Each row has a class, written as a number after it.
[ -39 -365  -59  141  -30   82 -246  509   60  225   53  -52 -292  -47
 -176 -331  174 -213 -141  -97   97   18 -219 -415  -60 -143  -37   44
 -283  263 -172   75  102  193  195 -193 -341  -33  138  -63  376]  12
[ 189 -304   46   48  124 -140   50   44  418  178   83  577 -438  168
 -176   57  -50 -249 -264  240 -109 -521  160 -295 -122  356  -22 -309
 -309   13   87 -298  -21 -446 -134 -508 -274 -288   14   31   83]  10
[ -53 -178 -210  -74  -11   -6  226   18    2  -12   93  -66 -149   22
  -63  214   78   23 -134  -42  -26 -116   -8  108  138 -105  -97  -37
  115 -201   46   31  143   26  -51  208   34   21 -201 -116 -121]  11
[-154   -9  139  207  -36   72  605  252  -76   13   78 -111 -102 -137
   74  301  250 -194  212 -178  132 -142  151  513 -207  132   66   33
 -162  403  300  -29  290 -166  -44    9 -389 -183 -464  100  -64]  6
[   6 -144  109  138  -79 -158  347   -2  -55  -36  -41   98    2 -136
  386  -11  167 -117   71  -27  148  151 -118   64  422   41  118  497
   66 -174  193  282  169   57  309   64 -140   64  168  146  -18]  0
[-176  134  234 -271 -175   33   -1 -187  -35  -16 -231  249  304  -35
   22 -239  587  -53  144   42 -289   77 -111  151 -308 -194  177  289
 -518 -110  188 -333  313  -28 -104   75 -260  244  -30 -326  357]  7
[ -19  403 -146  -23 -124 -125   61  390   52   17  239  -82 -150  105
  182   38 -219 -163  207  170  165  -98  373   64 -236   56 -186 -293
  242   36 -129    6   50  299  -74  237  192  329  -59 -152  111]  1
[-110   56  104 -115  -35  181   16 -166   25   37 -191  -28   58  317
  -89  -41  -97   96 -134  -90   -3 -126   80 -102   98   43  138  -16
  256  -54 -163    6  189 -175  -62   23  136   62  -10 -122  120]  5
[ -10  122   73  -53   14  471 -206  -39   -2  136  251 -121  -30  311
   63 -180 -291  151  -92 -151   57  120 -103 -156   51  122 -123 -177
  148   67 -253   23  286  210   94   13  364   16  234   10  128]  12
[-136 -229    8  239 -287 -835   53  -18  370   41 -470  352 -309  -32
  274  511  314 -113 -227  680 -130  -52   27   40 -327 -128  104   89
 -615    6  319   46 -189 -256 -518    4  166  314  -95   66  189]  5
[ 252 -400   12  549  -81 -723 -209  335  122 -243  192   28 -315 -221
  188  154  421 -130 -197  268   54   27 -274  125 -201  -16  -26 -228
  -98   69   85 -188   39 -180  -61   -9 -177   69  -53 -187   38]  3
[ -13 -343 -136   74 -256 -471  -14  100   46 -226 -231  111  167 -140
   59  259  491  254 -439  455 -230  -67   96  185  -92 -203   96   75
  -69 -389  118   26   37 -117 -604  145   93   45 -348 -138 -333]  10
[ -86 -345  -33  -93 -189  -71   14 -221  -90  152 -183  -80  109   52
  -19 -165   27  151 -110   46  183  104  323 -190 -419   62 -211  -52
 -419  249  -20 -152   32   16   18 -174  297  364   44  119  542]  9
[-246   -8  125  503   53 -100    2  -11  127  132   42 -367  -57   22
   24  107  332 -318 -166  -87  376  -77 -130   -4  139  212  -26  170
 -321  307   68  284  245  152  -10   -9 -238   72 -142   53  102]  0
[ -79  171  138   99   45  366  255   30  -32  -64  173 -340   51 -278
 -163  -88  521  -82  -74 -387  205  -36  -87  136  212  182   -3  143
  -20  164  152   32  291 -213  171   58 -314 -109 -232  128 -177]  8
[  34  320 -184   85  152 -126  154  260 -114   78 -143  138 -121   91
  153 -209 -356 -187  252 -130  -76  -89  134 -233 -207  261 -113   -4
  125  344 -299  180  146  109  266 -244 -173  -13 -210  -48  389]  11
[-140 -273   -5  296  138  -70   56  -84  -43 -135   -5 -180  -98 -232
   34   55  159 -187  326 -344  285  -29 -106  262 -139  162 -205  117
  102  524   51  -38  192   70  281  -41 -164    6 -333  202  150]  0
[ -32  208   28   91    5  124   49  226  225   82   61  -49 -214  400
   48  -49 -233 -163  -25 -134  209 -246  108 -162  -67  121 -239 -179
   12  192  -63  140  310 -116 -127  -13  263   19 -175  -61  129]  3
[ 224 -475 -208  -63 -145 -531  -95 -134 -100 -116 -210  116   43 -133
  301  179  -83  225  -45  295 -113   91  353  147 -360   54 -169 -232
 -345 -166  -10 -466  -41  261 -162  -18  287  249  108    0  279]  5
[-115   10  209  257  114    5   15 -225 -110   54 -247   13 -217 -273
    6   42  245   97   74   19  -82  310  -24  -44  128 -152  119   71
 -232 -164  158  -67 -305  215  183  157  128  -16   88  -52  -30]  0
[ 287 -278   74   -6   99  432  213  183  348  191  -15   25   81  111
  470 -396 -422 -132   40  -88   14  -64   41 -253  225 -154 -123  172
 -112  176    5 -310   96 -448  200 -216  258 -248  -24   72  131]  9
[ -62 -294   36  122  -11 -184   63 -175  -95 -187 -121  -58   94 -278
  -84  110  363  245   90   93  -40  200  214   61    8    3 -122  111
  -71 -188  169 -123  -83  147  -72   23   42    0 -166  111 -234]  2
[ -13   39  -79  -34  -98  -30  131   -2  229 -163  -97  101  -80   41
  133  177  182   85 -120  369 -154 -145  151  210 -125 -203  -35  -59
  142 -225  134   63   -8   26 -387  369 -156  150 -399  -36 -257]  2
[ -17 -124   64   56 -132   67 -206  251   -2  303   92   -5 -169    6
  151  -16    3  221  115  202  271  204  246   -8 -175 -237 -245 -252
 -335  101  120  -87  -71  301    2   75   47  129  177   41  311]  4
[-121 -211    3   -3 -160 -231  -87  -95  132   64  303   58 -139   90
  -68   11   64    3  -91  -75   43  -85 -327    7  385   62   -5  130
  438   52   36  171  199  -58 -231  -60  -29 -307  -37  -59 -205]  11
[  68 -494 -176 -178 -114 -445   -1    4  -24 -142 -283   73   64   25
   47  -23  -83  320   32  108 -193  -45  217   51 -166  -81  -90   90
  -38 -102   78 -266  -57  124 -147    1   58  -57   20 -143  108]  12
[-127 -121  156  473   80   41 -366 -233   30  182   55 -256   25  -92
 -117 -184  249  -21   -8 -173  388  338 -111 -220   35    0 -197  177
 -126  405   32  153  144  184  126  118  220  111   57  161  190]  5
[   0   61  103   70   38  277   96  113  -89 -100  324 -276  -42   43
   50   25  -49  -77  234 -138  260  -12  -27   31  191  -45 -111  -86
  226   48  138  -50   98   87  298  148  124   19   83   44 -155]  6
[ 229 -221  152  500  -61 -463 -351 -354 -138  117  136  161 -659  288
  179  195 -195  113 -234   36  -18   21 -343  -10  161   81  158  127
    5  134  -90  144  188  -80 -240  122   28  112   69 -145  -58]  1
[ -22 -245   77  309  -83 -249  -37    6  -18  158 -425  -44  140 -260
  206  155  113  208   -6  390  199  246  514  -34 -197  -22  -65  -53
 -238   74  -18 -203 -285  164  -17    1  450  320  113  256  118]  7
[ 226 -498  180  541   -3 -687 -698 -205  -47 -307 -131  -38 -135 -395
  151  -30  287  246 -305  211  -33  101 -137 -189  302  353  269  333
  422   -6 -184  -76 -257 -193  107 -290  107   59  129  -19 -288]  8
[ 193 -381  -86  -63 -140 -215 -114  124  -31  142  -64   32   68  -78
  233   21  -59  308 -247  165 -161  -16  149  151  -43  -35   66  107
 -144 -112 -141 -164  -85  -47 -269 -103   42  -10   -8 -102 -102]  2
[  14   90   -2  134   75  207   70  -36  113  173  -15  -25  -92   67
  180  -34 -235  -50  174 -118   94  236  101  -58    9   84 -255  -47
  -92  200    0    2  -13  -18   44   -8  191  105  126  275   62]  8
[  86 -515  -41   63    9 -289  133 -136  -81 -148 -361   83  -44  -72
  -85   31  -58  150  -74   18   11 -199  467  -13   31  275 -110  -64
 -137 -161   26 -272   55  154  -75 -196  234 -300 -336   60   32]  4
[-120 -454  131  179  -39 -194  667  -53  277 -230   16 -188 -129 -135
  247  254  -62    0  347  -62  176 -262  329  359   35  237   54  271
  137  365  295  -65  132 -535 -132  -14 -266 -226 -373  305 -130]  7
[  27 -285 -202  196   28 -269  141  214   71   89   54  -20 -185 -215
  -18  133  197  -65  -34  -50  200 -222   95  354  -18  191 -131   17
  147  380  137  -31  175 -217  141  -23 -309  -60 -195   33   17]  8
[ 308 -408   52 -547 -304  -41   25 -191 -143   72  112  323  154   80
  -30 -485 -273  559   47  -23 -400  236   -9   64  -20 -450  103  321
  234 -118   44 -321  -89 -340 -130   11  -33 -168 -156 -493   38]  0
[  79 -788  131  438  104 -211 -181 -127  165   95 -477    6 -137 -313
  157   85   98  300   31  205  207  301  186 -240   90 -236 -168   52
 -276  119  186 -187 -163   89  182  -57  464  -85  247  307  118]  3
[-109  612  302   94   92  353   13  192  378   87  -63 -109  -57  349
  145  150 -189  171  349  -15  154  -69  406  101 -352  166 -338 -159
 -346  228  -64  -34   21 -308 -559 -134    0   56 -226  338 -217]  6
[-270 -669   12  181 -151 -531  -45   -9  -86   99 -574  -50 -191 -569
  158   29 -158   98  593 -109    6  188  209  -20  -98   22   96  374
 -527  645 -139  125 -310   10  -60 -128  -35  231  163  220  369]  6
[ 221  -10  -23  263  169   70  175  -34  331  241 -247   -2 -396  -81
   12 -122  -59  115   -2  148  209  -36  564 -155   98  138 -349  -48
   44  119  108 -119   52   42  143  107  100  -76 -175  289   -6]  3
[  78   17  153  -41   14  192  -59   38 -135  313  194  273  141  119
  286 -299 -389  -33  202 -195   90  -21  -26  248  -76  320   63  -42
  394  430 -123  100  -74  -90  442 -122  -90  -94  -70  -52  409]  9
[  12 -899   38  149  -15 -128 -102  123   10  118  -44  226   79  -43
  276   30  -19  263  -96 -138 -181  130 -208 -295  -64 -153  -64   22
 -319  119   -5  -84 -111 -164 -139 -237   62 -199  136  -41  221]  0
[  10 -426 -131  -79  -52 -370 -273 -340 -181 -199 -104   92 -373 -220
 -230 -113  -88  222  183   24 -288  214 -293  -89  422   14  224  515
  543  -79 -101   33  115  351  277  -11  -81 -218  167   19  -77]  11
[ 277 -269 -193  195  -53 -280    6  461   47   72  199 -101 -126 -111
  152   41 -180  142 -105  -17    5    7  -37  184   85  -80  -76  -27
   98  137  -50  -23  146  184 -109  250    6 -275  -35 -140 -124]  8
[-137  421  100  -63  191  367  -77 -473  -75  677  141   80 -161  -13
 -212 -198 -348 -294  126 -468   34   35 -363   65   97   90  134  114
    6  579 -198  371 -165  -10  163 -166  -58 -187  -73  -46  105]  4
[ 177  192   -3  152  -47 -169  -82   51   31   36  295  -58 -167  245
  -65  -29 -302 -168   67 -153  176 -137 -100  182   -6  225 -101 -198
  398  374 -136  -63  399  -52    3   87  243  -17  -67 -159   24]  3
[ 307 -330 -127  203    8 -402   46  365  -27 -118  -81  -41 -182 -210
   53  132 -109   85  -85    0  116  -31  251  -18  213  166  -45   -8
  118  -65  -56   -1  170  172  158    6  136 -130   34    8 -102]  7
[  37  128 -142  -96 -111 -578  350   87   52 -134 -268  214 -104  252
   82  165 -136   92  -60  291 -154 -302  276  112 -123   -8   21 -116
  180 -212  118   68   98   93 -129  255  162   84 -136 -408   43]  10
[-207 -186  -17  -31 -181  -53  472  229   39 -114   29 -131 -340 -334
  -32  122  608  -71   99  130 -204   -6  123  205   47 -202  135   92
  -89 -179  383  -34  208   36 -116  165 -376 -108 -170  -76 -197]  2
[-114  137  163  280   72  412  167    0  229  186  119 -462 -191  -72
 -164 -200  316 -107 -101  -88  392  109  280 -142   63  149 -227   67
  121  225   15  151  150   25  216   75   87  184 -194  261 -114]  11
[-175   99   33  168   17  -43  208   34  -10  -20  -51  -42  275 -271
   27  148  435  -46  -41   38  366 -182  255  302  -62  242  -77    9
  -33  162  158   67  218    7  114   59 -105   27 -378   68  106]  3
[-134  252   82 -189   87  163  266 -311  -91  -16  125   55   54  117
 -207 -130 -163  -56  332 -325  -29 -234  -77  195  107  269   19  150
  106  240  114  292  261 -122  109   22 -130 -253 -178  -18  -62]  9
[ 218 -451 -194 -160  -15 -392    8 -110  -37  -86 -166  174 -122   74
  187  171 -162  241 -102  -27 -298   12  -31  146 -308 -142 -171 -212
 -128 -133   28 -188  -59  130 -139   42   74  -22 -210 -244  175]  11
[  79 -763  -29  312   33 -363 -363 -380 -144 -165 -284 -122   27 -434
   42  199  172  169  266    2    5  332   29   78  147  227 -129  126
   22  151  -47 -320   88  357  200  -62  173  172  226  406   17]  4
[ 224  -93  119  488   74  170 -124 -311 -219 -146 -124 -179  120   60
  307  -86   63  112 -397   41  261  146  162   95  -93  240  -80  -68
  -52  -47 -183 -422  177   16   68  -25  360  146 -241  232   69]  8
[ 129 -344   79  182    8   11  116  -54  -95  233  213  113  -57    3
  244   18 -156  191  -44  -82  -30  122  -18   45  -33   83  -16  -54
  -44  173  -83 -229 -111 -166   37  -31  -56    6   85  -48  113]  12
[ -60   -7   50  112  -34    1  324  280  102  156  171  -71  -80  254
   16  120 -215 -129   55   27  287 -262  212 -118   65  134 -117 -111
  -85  189  -10   94  287   60   29   16  123   15   24  -23   88]  11
[  16  -65  -12 -143  -74  -24   59 -177  -37  -60  -74   75  -93 -237
 -178  -16  275  267   12   98 -138   46  206   96   17  -79  -19  -38
   36 -173  192 -163  -16  -51  -94  120  -58  -79 -152  -60 -113]  3
[  93  278   28  331   94   98    2  421  128 -129  289 -135 -454  145
   19   81  -48 -216   78  -78  289  -48 -185  -41  362  -63 -165  -96
  206   -2   54  104  325   27  219  196   18  -71 -103  -61 -150]  2
[-250  -44  240  181  -34  -51 -352 -399 -190 -173 -124  -74  305 -304
  -52 -214  464   42  -67   17   81  293 -111   82 -246  -13  132  105
 -200  158   58 -197  -77  197   30  -80  139   87  -43 -111  171]  11
[ -27   63  -89 -347 -230  -18  263  -41  -85 -100  173 -160 -163   47
  -11   70  -93   86  131   66 -183  -73   50  219   60  -91  125   59
  185 -131   87    8  298  189 -104  204  -82  -73 -142 -163  -60]  6
[ -26  -35  143   90    7  165  211   36  -47  324  244 -175 -231  -75
 -130    4 -235    0   84 -328  333  -17   99  134  197  122   73   99
  305  478  -12  134  114   -6  252   42  129 -172   19   -5  -58]  5
[  30  -87   60  252   20  102  185 -142   18   84  -80  -40   25  -51
  141  -43   97  119 -244   26   49  217   54  -30  248   22  -75   20
 -128  -46  220   18 -129   29   23  195  134  -12   77   80 -129]  4
[-408  101  357  550   -8   51  144  -34  199  176 -373  188  -23  -91
  407 -101  383  -67 -117  323  -29  127  196 -153  -45   63  256  424
 -347   89 -105  153 -280 -319 -224  -43 -259  387 -265  -85  120]  2
[ -29  308   60  -18  127  436  347  221   59 -134  132 -218 -171    4
 -175 -236  178 -109   78 -152 -155  124 -264 -214  359 -387  144  119
  117 -276  203  122  271  225  324  474 -184 -277   63 -248 -115]  7
[ -93 -256   56  146  -57 -101   91   50  105 -161   54  -98   92 -231
 -163   43  337  -88 -208  -45  114  -30  162  120  -54  389   -9   60
  -30  141   52   86   18 -138  -77 -162 -136   30 -223  112 -165]  5
[  11 -577 -115  271   45 -135 -251  118  143 -166 -159  -80   91   82
   78  107   15   74 -166  103   68  -43  217 -181 -157  195 -263 -172
  -93   74 -112 -211  210    0 -106 -233  305   26 -155  142  176]  2
[-184 -409   35 -171 -119  121 -341 -421  110  207  -61  109  362  -18
 -291  -99   90  102  -53 -238 -124   65 -183 -116    2   65  -64  177
   47  341  -57  103  -43 -331 -387 -171  228   13  -54  178  -75]  4
[ 133   78   57  251  -20  -22  106  -98   76  186  279   -4 -256  210
   20  171 -182  -72 -165  -57  200 -151   -1  215   17  198  -86 -172
  181  310  -94 -163  225 -259 -167   53  131   49 -198  -12 -122]  11
[-414 -280  164   32 -127   17  199 -167 -123 -145   10 -110   14 -295
 -107  136  309  135  178 -135  -17   69  -49  112 -138  140  158  150
 -184  315   71  143  -96 -165  -84   16 -156  199   51  119  -19]  1
[-107 -119  -20 -463 -153  154  510   38 -173  -11  -33 -114   62   16
   14  -97  -95  274   84 -112   42  -93  319  239  -87 -205   27   99
 -191 -146  141   18   85  150   34  155  -36    2  -12 -241   59]  1
[   3  -75   80  204   39   22   18 -104  180 -216  185   61   49 -252
   89 -357  291 -121  -46  -77    6  114  -67 -155   11   98 -142   78
  111  150  219  -43  -26 -261   72  -55  -64 -161 -386  -94   39]  3
[ 115  -57   15  166   41   16 -239   53   15  -20   89 -297  -77 -140
   14   17  221  131   65  -15  301  344   45   78   -6 -238 -355 -165
  182  -69  134 -111  -97  329  222  174  228  145   11  110 -104]  0
[  31 -408  -17  217  -49 -652  -28  -49 -387 -106 -124  179   50 -202
  138  131   88  104  256 -146   29  219 -570  274  -26  -37  131  222
  186  249 -123   88   73  179  419   67 -181   68  164  -34  310]  7
[ -16  821   71  370  120  116  325  630 -103  215  208 -115 -136 -404
  135 -140 -107 -694  525 -292  340  355 -121  238  281  -55  219  218
  222  255 -242  231   84  213  473  123 -240  -33   56  -24   35]  3
[ -25 -614  218  164 -156 -324 -602 -375 -122 -198  -26  191   13 -205
  -82  -33  304  198 -148   87 -169   60 -347   44  178  396  288  251
    4  239  -99  -74  355 -206  -41 -461  -59  -22  249  -10  -32]  4
[ 139  -53 -179  -41    5 -264  319  395  -72 -134  231  248 -102 -161
   47 -101    8  -81   25  -90 -170 -247 -105  139  298   93   74  -38
  315  -98  108 -126  -56 -213  212  124 -332 -259  -59 -420  -95]  1
[ 167  -30 -133  163  -18 -149  160  316  -32  -32   23  -83 -143 -285
  296  113  243   29   10  143  -26  -20  218  189  105   39 -171  -33
 -127 -250   74 -206  -20   88   10  132  -21   32 -213   42 -178]  9
[-107 -161 -103   30  -18 -308   63 -147  176 -258  -21   -4 -266   28
   18  -73  171   71  -83  216  -47  -48  -85 -177  150  -27  -99   97
  207 -383   16  -10  164  292   61  149  114  -72  -33 -134   40]  6
[-100 -737   -1   61  -76 -336 -285 -361  -18  -18 -122   30  -60 -240
 -171  -40  235  -17   51   20  -86  -10   82  -75  -89   91   33   30
 -232  183   27 -270  130   35 -176 -324 -127 -111  -79  -35  241]  1
[   2 -207 -124  295    2 -167   89  401  164 -181  239 -166 -312 -239
  -90   42  458 -221   32  -74  252  -12   30  -23 -202   44 -368  -94
   37  206  135  -32  148   97  157  154 -238  215 -290   55   43]  12
[  54 -179   58  167  -38 -338  -80  247  437   20 -154  303 -647  625
  256   48 -509  -10  243  301   -3  -19  -25 -326 -249  -35 -282   41
  -27  128 -219   82  -10  -91 -226 -328 -195  153    1  208  217]  11
[ -42 -284   41  233  163  106 -240 -308  170   23 -387  -47  121  -15
   91 -111 -105  236  104 -126  -29  340  201 -225 -161  203 -345  -62
 -181  254 -229 -143  -21  120  -69  -74  256  207   29  279  224]  1
[ 134   60 -113 -185  -36   46  321   10  -53  -27  271  -26  -50  204
  -12  150 -141   93 -130  -34   43 -252   72  125  136   97 -131  -76
  185 -256   31   67  105   82 -102  120  -16  -96 -138   13 -322]  12
[-129  404   -7  129  208 -124  -61 -411   97  160 -359 -271  -14 -193
  154  127 -194  -50  406   11  -62  138  379  -55  -45  207  -45   19
 -105  106  -80    8 -294  234  -21  103  281  193  102  223   71]  6
[  92  308  -20  -24  -57  305  -57  416  128   77  149  -95 -157  181
  -39 -185  -93    4   71  -39    9   -5  102 -177  109   55 -211 -170
  -12   48    4 -159  158  102  -42  186   47   29  249   77  -66]  8
[  79 -260 -100 -140 -128 -123   91  157 -178 -190    5  -85  -14 -135
   72  -18  263  368 -313  110 -247   -2  -34   83   -2 -409  151   84
   39 -366   69  -94   79  214 -118  272  -48  -47  -42 -506 -212]  12
[ -67  167  -43 -116 -104 -162  -16 -163   -1   37 -233  -20  -65  308
  116  233  -91  212 -211  348   18 -263  264  230  -87 -171   92  -99
  130 -326   66   36  -25  251 -390  246  182  -38 -189  -86 -106]  11
[ 167 -242  -74  241  193 -130 -143  -81  101  128  -59    1 -137 -133
    2   57  -46    5  -47   50  229   37  128  -77  -25  129 -255 -189
    9  117  -20 -118  -58  171  294  -48  249   -2   90  224  116]  11
